Below is a small trained network, with its code and all its weights. Each question gives an input and a class and asks what happens when units are switched off, that is, made to give their printed mean instead of their output.

import numpy as np


def w(rows, s, z=0):
    codes = np.array(rows[::2]) - 128.0
    scale = np.full(codes.shape[1], s)
    scale[-1] = z or s
    return codes * scale


def f(y):
    return y / 2 * (1 + np.tanh(0.7978845608 * (y + 0.044715 * y**3)))


def log_softmax(a):
    a = a - a.max(-1, keepdims=True)
    return a - np.log(np.exp(a).sum(-1, keepdims=True))


def net(x, mask):
    res = np.array(x, float).reshape(1, 7) / 4 @ E
    y = f(res @ A[0][:, :-1].T + A[0][:, -1])
    res = res + np.where(mask, y, B[0][:, -1]) @ B[0][:, :-1]
    return log_softmax(res[-1] @ U[:, :-1].T + U[:, -1])


A, B = {}, {}
E = w([
[82,33,199,157,129,148,85,157,80,32,129],'x0',
[198,66,72,105,250,129,106,190,35,193,40],'x1',
[157,80,118,111,103,131,180,116,26,111,211],'x2',
[137,184,196,74,110,123,63,106,76,173,128],'x3',
[74,159,134,185,143,200,196,80,89,223,105],'x4',
[67,109,101,65,78,162,98,180,104,55,78],'x5',
[255,192,191,169,117,167,160,148,88,192,224],'x6',
],0.0092)
A[0] = w([
[166,114,161,121,136,153,122,153,142,96,121,61],'neuron 1',
[94,99,117,119,143,121,162,116,157,126,97,177],'neuron 2',
[175,137,148,134,132,80,114,110,132,132,147,90],'neuron 3',
[106,141,167,125,128,126,135,116,104,138,130,129],'neuron 4',
[137,129,101,120,164,132,108,170,132,165,141,18],'neuron 5',
[128,133,134,120,115,117,170,125,133,139,154,164],'neuron 6',
[72,110,100,151,101,179,215,120,133,118,134,139],'neuron 7',
[103,170,96,130,143,110,110,134,155,131,113,37],'neuron 8',
[148,122,104,132,127,118,118,124,117,186,113,140],'neuron 9',
[107,103,96,145,179,89,108,123,159,123,39,120],'neuron 10',
[113,115,152,76,117,145,109,111,123,133,117,94],'neuron 11',
[106,111,153,135,78,108,119,126,106,95,132,181],'neuron 12',
[171,148,158,140,116,101,173,95,139,153,251,161],'neuron 13',
[124,155,103,130,152,140,162,81,171,134,133,116],'neuron 14',
[130,123,119,118,161,108,117,146,145,70,127,167],'neuron 15',
[129,129,155,187,177,187,147,91,81,186,124,136],'neuron 16',
[107,139,121,110,136,117,134,102,150,140,115,4],'neuron 17',
[119,93,121,137,115,141,138,122,103,114,150,150],'neuron 18',
[98,146,90,136,117,118,146,91,146,175,128,57],'neuron 19',
[105,65,141,140,137,119,142,116,65,80,148,165],'neuron 20',
[127,114,96,116,142,145,132,134,111,152,134,94],'neuron 21',
[150,154,150,131,101,102,125,108,149,113,181,150],'neuron 22',
[126,128,138,111,92,147,87,126,148,150,126,29],'neuron 23',
[127,129,156,176,144,152,163,148,91,184,107,180],'neuron 24',
[158,166,96,116,180,107,159,138,75,182,77,95],'neuron 25',
[144,113,145,125,126,137,146,117,151,142,164,48],'neuron 26',
[98,160,95,130,118,122,170,61,156,165,95,166],'neuron 27',
[172,104,116,100,151,148,124,115,116,172,106,112],'neuron 28',
[51,150,159,87,108,134,67,81,101,151,100,157],'neuron 29',
],0.016,0.0042)
B[0] = w([
[89,161,126,144,105,108,148,115,111,119,135,144],'neuron 1',
[135,134,93,173,89,151,101,129,157,84,141,182],'neuron 2',
[137,137,87,167,115,187,161,128,114,118,121,164],'neuron 3',
[143,116,118,127,146,86,101,154,158,144,150,153],'neuron 4',
[134,105,116,108,167,146,162,133,118,141,85,158],'neuron 5',
[141,139,122,141,64,156,99,110,151,126,146,160],'neuron 6',
[173,96,98,148,149,238,89,99,224,52,41,200],'neuron 7',
[76,139,135,109,118,65,108,148,163,133,150,157],'neuron 8',
[202,102,140,115,165,164,153,124,120,150,117,172],'neuron 9',
[30,130,64,176,90,122,107,166,153,108,104,217],'neuron 10',
[140,130,122,148,123,109,94,123,134,78,144,153],'neuron 11',
[175,109,138,142,118,124,124,130,158,85,109,182],'neuron 12',
[205,187,193,151,89,148,124,6,90,117,157,249],'neuron 13',
[126,176,155,125,94,90,100,113,93,121,147,175],'neuron 14',
[78,151,103,140,111,101,113,119,88,118,84,173],'neuron 15',
[64,160,165,131,89,157,168,133,36,219,203,222],'neuron 16',
[96,158,132,148,110,112,103,132,91,127,106,144],'neuron 17',
[143,79,120,123,131,136,109,146,176,112,98,160],'neuron 18',
[129,185,113,156,85,103,82,119,104,144,152,171],'neuron 19',
[179,82,132,73,131,48,51,180,184,101,106,200],'neuron 20',
[168,139,135,107,153,144,115,128,131,135,120,156],'neuron 21',
[145,150,165,133,87,141,132,54,122,111,158,189],'neuron 22',
[138,129,146,104,116,132,134,114,122,142,138,142],'neuron 23',
[136,179,132,128,88,137,168,123,89,204,180,201],'neuron 24',
[254,73,193,83,192,149,156,133,142,136,105,221],'neuron 25',
[144,164,153,99,132,114,135,81,124,113,145,150],'neuron 26',
[46,174,114,238,47,51,81,129,124,115,120,203],'neuron 27',
[158,74,143,82,167,129,168,147,173,169,131,184],'neuron 28',
[195,157,154,117,116,26,36,122,176,94,128,205],'neuron 29',
],0.0098,0.021)
U = w([
[40,153,125,145,148,117,165,72,150,35,124,4],'0',
[191,134,133,112,127,130,84,81,184,63,125,167],'1',
[67,107,57,144,122,101,64,175,200,57,92,177],'2',
[87,201,120,173,72,119,129,85,110,142,194,206],'3',
[142,113,101,120,175,254,226,118,132,158,133,44],'4',
[134,92,123,50,199,97,170,197,121,174,144,108],'5',
],0.0096,0.0026)

Each question gives the input, the list of numbers given to net, and the class t.
The units are the neurons (one row each of A and B). Each row of codes is followed by its name. A weight is (code - 128) times the scale printed after its matrix; where a second scale follows, it is the last column's (A, B and U).
mask holds one flag per neuron, in row order. A switched-off neuron (its flag False) gives its mean, the last column of its row in B, instead of its output. The means were averaged over made-up inputs and are rounded, as every weight is.
A unit's drop is (log p(t) with every unit on - log p(t) with that unit switched off) / (log p(t) with every unit on - log p(t) with every unit switched off).
The circuit of an input: a set's keep is (log p(t) with only the set's units on - log p(t) with every unit switched off) / (log p(t) with every unit on - log p(t) with every unit switched off). Starting from the 12 units with the biggest drops (on a tie, the unit counted first), units are removed one at a time, each time the one whose removal leaves the highest keep (on an exact tie, the one counted first), for as long as the keep stays at least 0.8.
units of the circuit, in order: the units of the circuit, biggest drop first
most important unit: the unit with the biggest drop
top k neurons: the k neurons with the biggest drops, biggest first
drop when u is switched off: that unit's drop, to one decimal
input [1,8,-3,5,5,-1,-7], class 5: most important unit : neuron 25
input [-4,-2,-7,-8,-7,7,6], class 2: top 2 neurons : [neuron 13; neuron 16]
input [-3,-6,-1,8,8,7,-1], class 2: units of the circuit, in order : [neuron 13; neuron 29; neuron 27]
input [-8,-4,4,-1,-7,6,4], class 3: top 4 neurons : [neuron 25; neuron 7; neuron 20; neuron 29]
input [-5,7,6,3,-1,5,3], class 5: top 2 neurons : [neuron 13; neuron 7]
input [-4,4,7,-8,7,-8,0], class 4: top 4 neurons : [neuron 25; neuron 7; neuron 9; neuron 28]
input [-1,-7,0,2,-8,-8,-2], class 3: top 3 neurons : [neuron 25; neuron 7; neuron 20]
input [-5,2,2,2,-4,-8,7], class 4: top 2 neurons : [neuron 25; neuron 27]
input [2,0,3,-8,4,4,2], class 2: top 2 neurons : [neuron 13; neuron 25]
input [3,1,1,-2,5,7,1], class 2: top 2 neurons : [neuron 13; neuron 25]
input [4,2,3,6,6,6,2], class 5: top 2 neurons : [neuron 13; neuron 16]
input [4,-4,-1,3,-5,-3,-5], class 2: top 2 neurons : [neuron 13; neuron 25]
input [1,-6,0,2,-7,-6,3], class 3: top 3 neurons : [neuron 25; neuron 7; neuron 20]
input [6,0,-5,1,-2,-8,0], class 3: units of the circuit, in order : [neuron 25]
input [-3,3,-7,-3,-8,-7,4], class 4: drop when neuron 5 is switched off : 0.1
input [-5,-1,-8,1,-7,-1,5], class 3: drop when neuron 25 is switched off : 0.5
input [6,-4,8,-7,4,-8,-4], class 1: drop when neuron 20 is switched off : 0.0
